Below is a small trained network, with its code and all its weights. Each question gives an input and a target symbol and asks what happens when units are switched off, that is, made to give their printed mean instead of their output.

import numpy as np


def w(rows, s, z=0):
    codes = np.array(rows[::2]) - 128.0
    scale = np.full(codes.shape[1], s)
    scale[-1] = z or s
    return codes * scale


def norm(h):
    return h / np.sqrt((h * h).mean(-1, keepdims=True) + 1e-5)


def f(y):
    return np.maximum(y, 0)


def softmax(a):
    e = np.exp(a - a.max(-1, keepdims=True))
    return e / e.sum(-1, keepdims=True)


def log_softmax(a):
    a = a - a.max(-1, keepdims=True)
    return a - np.log(np.exp(a).sum(-1, keepdims=True))


def net(x, mask):
    ids = ['ΘΛΠΨαβγδεζημξστω'.index(c) for c in x.split()]
    T = len(ids)
    res = E[ids] + P[:T]
    u = 0
    for l in range(2):
        q, k, v = (norm(res) @ M[l].T for M in (Q, K, V))
        z = softmax(np.where(np.tri(T) > 0, q @ k.T / 4**0.5, -1e9)) @ v
        res = res + np.where(mask[u], z, O[l][:, -1]) @ O[l][:, :-1]
        u += 1
        y = f(norm(res) @ A[l][:, :-1].T + A[l][:, -1])
        res = res + np.where(mask[u : u + 12], y, B[l][:, -1]) @ B[l][:, :-1]
        u += 12
    return log_softmax(norm(res)[-1] @ U[:, :-1].T + U[:, -1])


Q, K, V, O, A, B = {}, {}, {}, {}, {}, {}
E = w([
[152,92,162],'Θ',
[172,194,226],'Λ',
[198,101,140],'Π',
[163,49,186],'Ψ',
[155,177,138],'α',
[103,56,89],'β',
[80,147,250],'γ',
[223,146,135],'δ',
[87,48,126],'ε',
[167,56,153],'ζ',
[110,28,57],'η',
[210,82,111],'μ',
[204,139,216],'ξ',
[63,220,48],'σ',
[156,113,168],'τ',
[123,195,44],'ω',
],0.015)
P = w([
[3,127,201],'0',
[133,148,126],'1',
[185,98,115],'2',
[141,93,137],'3',
[186,144,104],'4',
[113,70,150],'5',
[126,90,141],'6',
[11,23,152],'7',
[130,114,128],'8',
[173,125,119],'9',
],0.0048)
Q[0] = w([
[62,158,174],'0.h0',
[172,5,148],'0.h0',
[1,88,164],'0.h0',
[144,125,167],'0.h0',
],0.0092)
K[0] = w([
[72,198,151],'0.h0',
[75,198,245],'0.h0',
[185,157,154],'0.h0',
[142,54,146],'0.h0',
],0.011)
V[0] = w([
[178,132,31],'0.h0',
[177,102,102],'0.h0',
[58,254,168],'0.h0',
[180,162,132],'0.h0',
],0.0082)
O[0] = w([
[43,209,134,1],'0.h0',
[237,179,136,138],'0.h0',
[143,208,136,26],'0.h0',
[254,174,11,122],'0.h0',
],0.0066,0.002)
A[0] = w([
[29,29,151,104],'0.n0',
[193,42,135,230],'0.n1',
[101,89,42,96],'0.n2',
[166,59,130,227],'0.n3',
[113,210,54,251],'0.n4',
[205,96,83,147],'0.n5',
[135,80,93,120],'0.n6',
[139,189,93,196],'0.n7',
[11,208,168,207],'0.n8',
[133,94,208,229],'0.n9',
[145,67,100,159],'0.n10',
[30,190,85,170],'0.n11',
],0.012,0.0023)
B[0] = w([
[163,165,94,197],'0.n0',
[85,164,83,245],'0.n1',
[163,191,180,178],'0.n2',
[94,160,120,218],'0.n3',
[7,67,139,154],'0.n4',
[92,147,130,198],'0.n5',
[200,164,196,174],'0.n6',
[41,145,121,145],'0.n7',
[199,75,206,168],'0.n8',
[209,147,87,195],'0.n9',
[137,147,156,193],'0.n10',
[2,107,185,153],'0.n11',
],0.0081,0.011)
Q[1] = w([
[154,83,145],'1.h0',
[254,54,154],'1.h0',
[101,205,112],'1.h0',
[144,19,167],'1.h0',
],0.0093)
K[1] = w([
[156,162,140],'1.h0',
[162,230,193],'1.h0',
[89,82,94],'1.h0',
[157,248,141],'1.h0',
],0.014)
V[1] = w([
[190,28,83],'1.h0',
[65,2,200],'1.h0',
[137,177,115],'1.h0',
[127,186,234],'1.h0',
],0.0084)
O[1] = w([
[226,100,140,3],'1.h0',
[136,1,134,78],'1.h0',
[107,204,107,159],'1.h0',
[43,205,205,156],'1.h0',
],0.0085,0.0034)
A[1] = w([
[213,124,47,124],'1.n0',
[170,23,184,56],'1.n1',
[214,80,237,150],'1.n2',
[51,155,190,174],'1.n3',
[96,173,57,165],'1.n4',
[70,102,71,84],'1.n5',
[68,169,182,204],'1.n6',
[174,188,183,2],'1.n7',
[101,196,200,90],'1.n8',
[115,98,255,223],'1.n9',
[139,135,200,97],'1.n10',
[99,124,98,10],'1.n11',
],0.01,0.0025)
B[1] = w([
[113,16,74,228],'1.n0',
[202,209,142,146],'1.n1',
[246,123,186,171],'1.n2',
[11,76,170,231],'1.n3',
[120,195,124,253],'1.n4',
[188,190,130,178],'1.n5',
[145,83,192,248],'1.n6',
[162,188,67,196],'1.n7',
[153,77,195,233],'1.n8',
[172,2,152,194],'1.n9',
[210,67,171,158],'1.n10',
[168,152,156,137],'1.n11',
],0.0062,0.0053)
U = w([
[195,161,122,3],'Θ',
[203,153,200,216],'Λ',
[130,153,115,9],'Π',
[153,156,111,166],'Ψ',
[51,74,183,182],'α',
[196,54,172,179],'β',
[113,190,158,112],'γ',
[73,214,132,141],'δ',
[206,74,155,22],'ε',
[85,141,45,86],'ζ',
[176,8,8,236],'η',
[163,146,166,131],'μ',
[145,153,165,100],'ξ',
[45,67,194,211],'σ',
[177,202,141,156],'τ',
[104,117,138,77],'ω',
],0.011,0.0054)

Each question gives the input, a string of symbols that net reads in full, and the target symbol t.
The units are the heads (4 rows each of Q, K, V and O) and the neurons (one row each of A and B). Each row of codes is followed by its name. A weight is (code - 128) times the scale printed after its matrix; where a second scale follows, it is the last column's (O, A, B and U).
mask holds one flag per unit, layer by layer, with each layer's heads first. A switched-off unit (its flag False) gives its mean, the last column of its rows in O or B, instead of its output. The means were averaged over made-up inputs and are rounded, as every weight is.
A unit's drop is (log p(t) with every unit on - log p(t) with that unit switched off) / (log p(t) with every unit on - log p(t) with every unit switched off).
The circuit of an input: a set's keep is (log p(t) with only the set's units on - log p(t) with every unit switched off) / (log p(t) with every unit on - log p(t) with every unit switched off). Starting from the 12 units with the biggest drops (on a tie, the unit counted first), units are removed one at a time, each time the one whose removal leaves the highest keep (on an exact tie, the one counted first), for as long as the keep stays at least 0.8.
circuit, biggest first: the units of the circuit, biggest drop first
top k neurons: the k neurons with the biggest drops, biggest first
top k neurons in layer l: the k neurons of layer l with the biggest drops, biggest first
drop of u: that unit's drop, to one decimal
input η Ψ σ ζ δ η η δ δ, target η: top 3 neurons in layer 0 : (0.n5; 0.n1; 0.n8)
input δ ω μ τ σ Ψ η, target δ: top 2 neurons : (0.n9; 0.n2)
input η σ η η η η Λ τ ε, target η: circuit, biggest first : (1.h0)
input σ η τ γ τ, target σ: top 2 neurons in layer 0 : (0.n0; 0.n8)
input η η σ σ ζ η δ τ ζ, target η: circuit, biggest first : (0.n1; 1.h0)
input η η γ δ δ Λ η Θ, target η: circuit, biggest first : (1.h0; 0.n8)
input η η η η Ψ α η η, target η: top 4 neurons : (0.n5; 0.n1; 0.n8; 1.n0)
input η η Θ, target η: circuit, biggest first : (0.n1; 1.h0)
input η δ δ η σ δ Π, target η: circuit, biggest first : (1.h0; 0.n1)
input η σ μ, target η: top 3 neurons in layer 0 : (0.n5; 0.n8; 0.n0)
input σ δ η δ Θ, target σ: top 2 neurons : (0.n0; 1.n3)
input η δ τ β ζ τ η Λ η β, target η: top 3 neurons : (0.n5; 0.n1; 0.n0)
input σ ω η γ η, target σ: top 4 neurons in layer 0 : (0.n9; 0.n2; 0.n6; 0.n10)
input η Ψ δ η η ε ω η σ μ, target η: top 2 neurons in layer 0 : (0.n1; 0.n5)
input σ γ γ ξ η, target σ: top 2 neurons in layer 0 : (0.n2; 0.n9)
input η η τ η Ψ ε, target η: top 3 neurons : (0.n8; 0.n1; 0.n3)
input η δ Λ Λ η δ η η δ, target η: top 2 neurons in layer 0 : (0.n1; 0.n5)
input σ γ γ ξ η ζ γ ω γ Θ, target σ: top 3 neurons in layer 0 : (0.n1; 0.n8; 0.n3)
input η η Ψ Π γ η η η, target η: top 3 neurons : (0.n8; 0.n1; 0.n5)
input η δ δ σ η Λ η η Θ β, target η: top 4 neurons in layer 0 : (0.n5; 0.n1; 0.n7; 0.n0)
input δ δ α α τ, target δ: top neuron : (0.n8)
input δ η Λ η δ γ, target Λ: top neuron : (0.n8)
input δ α Θ, target δ: drop of 0.n5 : 0.0
